Here is a tiny trained network, its code and every weight. The questions are about switching its units off for an input and a class, where a switched-off unit gives its printed mean instead of its output.

import numpy as np


def w(rows, s, z=0):
    codes = np.array(rows[::2]) - 128.0
    scale = np.full(codes.shape[1], s)
    scale[-1] = z or s
    return codes * scale


def norm(h):
    return h / np.sqrt((h * h).mean(-1, keepdims=True) + 1e-5)


def f(y):
    return np.maximum(y, 0)


def log_softmax(a):
    a = a - a.max(-1, keepdims=True)
    return a - np.log(np.exp(a).sum(-1, keepdims=True))


def net(x, mask):
    res = np.array(x, float).reshape(1, 2) / 4 @ E
    u = 0
    for l in range(3):
        y = f(norm(res) @ A[l][:, :-1].T + A[l][:, -1])
        res = res + np.where(mask[u : u + 8], y, B[l][:, -1]) @ B[l][:, :-1]
        u += 8
    return log_softmax(norm(res)[-1] @ U[:, :-1].T + U[:, -1])


A, B = {}, {}
E = w([
[33,100,123,134,96,133,153,170],'x0',
[101,82,2,148,159,206,116,157],'x1',
],0.011)
A[0] = w([
[127,92,117,158,125,139,138,145,104],'0.n0',
[121,134,98,154,80,181,132,151,141],'0.n1',
[146,165,140,99,161,157,134,57,121],'0.n2',
[164,101,132,255,93,104,124,115,93],'0.n3',
[125,79,56,118,168,133,163,93,168],'0.n4',
[120,147,151,182,135,50,108,94,185],'0.n5',
[77,154,169,176,134,149,142,130,5],'0.n6',
[146,197,232,131,98,153,156,61,141],'0.n7',
],0.0086,0.002)
B[0] = w([
[121,253,140,126,187,166,72,20,160],'0.n0',
[125,74,152,85,234,127,248,37,184],'0.n1',
[55,223,208,69,118,225,181,173,184],'0.n2',
[105,172,182,209,52,234,31,90,137],'0.n3',
[90,199,239,175,153,75,184,122,214],'0.n4',
[71,165,87,153,226,96,233,173,197],'0.n5',
[117,227,115,56,154,218,105,118,150],'0.n6',
[145,80,81,144,117,169,54,150,255],'0.n7',
],0.0056,0.0078)
A[1] = w([
[148,138,148,102,141,115,92,136,249],'1.n0',
[136,130,108,61,228,152,152,155,166],'1.n1',
[115,19,134,137,155,149,102,66,60],'1.n2',
[89,80,122,143,149,154,99,90,61],'1.n3',
[231,172,89,170,75,170,98,112,30],'1.n4',
[166,2,91,170,177,149,178,23,83],'1.n5',
[133,137,144,147,117,168,77,200,129],'1.n6',
[56,26,121,147,80,148,121,77,135],'1.n7',
],0.0088,0.0012)
B[1] = w([
[140,136,116,183,193,135,154,163,172],'1.n0',
[217,121,141,51,2,154,121,159,254],'1.n1',
[157,93,139,127,108,69,107,101,150],'1.n2',
[105,167,95,156,150,88,82,94,164],'1.n3',
[176,160,98,109,138,190,164,2,172],'1.n4',
[180,71,107,73,97,64,101,138,203],'1.n5',
[121,99,189,80,111,38,152,139,164],'1.n6',
[106,193,166,141,99,145,82,69,167],'1.n7',
],0.0078,0.0075)
A[2] = w([
[103,66,46,106,116,128,82,96,3],'2.n0',
[185,148,64,127,174,117,145,113,195],'2.n1',
[163,88,71,52,73,130,56,152,102],'2.n2',
[172,103,86,113,92,167,98,98,85],'2.n3',
[140,181,221,162,171,64,206,171,189],'2.n4',
[2,184,134,107,149,81,137,129,239],'2.n5',
[116,138,146,242,175,51,150,187,197],'2.n6',
[83,72,201,113,49,126,203,120,186],'2.n7',
],0.0095,0.0014)
B[2] = w([
[124,139,117,157,150,87,119,139,171],'2.n0',
[82,185,168,102,61,138,156,84,191],'2.n1',
[79,81,121,189,228,116,99,190,221],'2.n2',
[52,126,136,177,92,75,92,140,197],'2.n3',
[43,52,40,162,134,106,106,165,254],'2.n4',
[179,198,139,100,107,144,59,60,222],'2.n5',
[149,88,58,197,219,63,2,105,170],'2.n6',
[215,115,161,106,124,191,248,150,225],'2.n7',
],0.0093,0.0086)
U = w([
[64,94,64,238,167,18,46,138,151],'0',
[155,250,141,74,56,188,134,44,180],'1',
[162,26,160,108,134,157,248,241,3],'2',
],0.014,0.002)

Each question gives the input, the list of numbers given to net, and the class t.
The units are the neurons (one row each of A and B). Each row of codes is followed by its name. A weight is (code - 128) times the scale printed after its matrix; where a second scale follows, it is the last column's (A, B and U).
mask holds one flag per neuron, layer by layer. A switched-off neuron (its flag False) gives its mean, the last column of its row in B, instead of its output. The means were averaged over made-up inputs and are rounded, as every weight is.
A unit's drop is (log p(t) with every unit on - log p(t) with that unit switched off) / (log p(t) with every unit on - log p(t) with every unit switched off).
most important unit: the unit with the biggest drop
k most important neurons: the k neurons with the biggest drops, biggest first
k most important neurons of layer l: the k neurons of layer l with the biggest drops, biggest first
drop of u: that unit's drop, to one decimal
input [-2,-3], class 2: most important unit	0.n4
input [7,-6], class 1: 2 most important neurons	[0.n4 2.n5]
input [-3,0], class 2: 3 most important neurons	[0.n2 1.n6 0.n0]
input [2,1], class 2: 2 most important neurons of layer 0	[0.n1 0.n7]
input [3,-3], class 2: 3 most important neurons	[0.n4 0.n6 2.n7]
input [3,0], class 2: 3 most important neurons	[0.n7 1.n1 0.n1]
input [-6,-6], class 0: 3 most important neurons of layer 0	[0.n5 0.n0 0.n6]
input [5,-8], class 0: 2 most important neurons of layer 2	[2.n6 2.n4]
input [-4,-5], class 0: 2 most important neurons	[0.n5 2.n4]
input [-3,-4], class 0: 4 most important neurons	[0.n1 1.n0 2.n7 2.n4]
input [-2,1], class 2: 2 most important neurons of layer 0	[0.n2 0.n0]
input [6,-4], class 1: 4 most important neurons	[2.n5 0.n4 1.n1 2.n7]
input [-3,-2], class 2: 2 most important neurons	[0.n2 0.n5]
input [3,-1], class 2: most important unit	0.n6
input [-5,4], class 1: 2 most important neurons	[2.n4 0.n4]
input [-3,-1], class 2: 2 most important neurons	[0.n2 1.n6]
input [-7,-8], class 0: 2 most important neurons	[1.n1 0.n5]
input [-7,5], class 1: drop of 2.n4	0.1
input [-5,3], class 1: drop of 1.n2	0.0
input [2,-8], class 0: most important unit	1.n1
input [-3,-5], class 0: drop of 1.n1	0.1
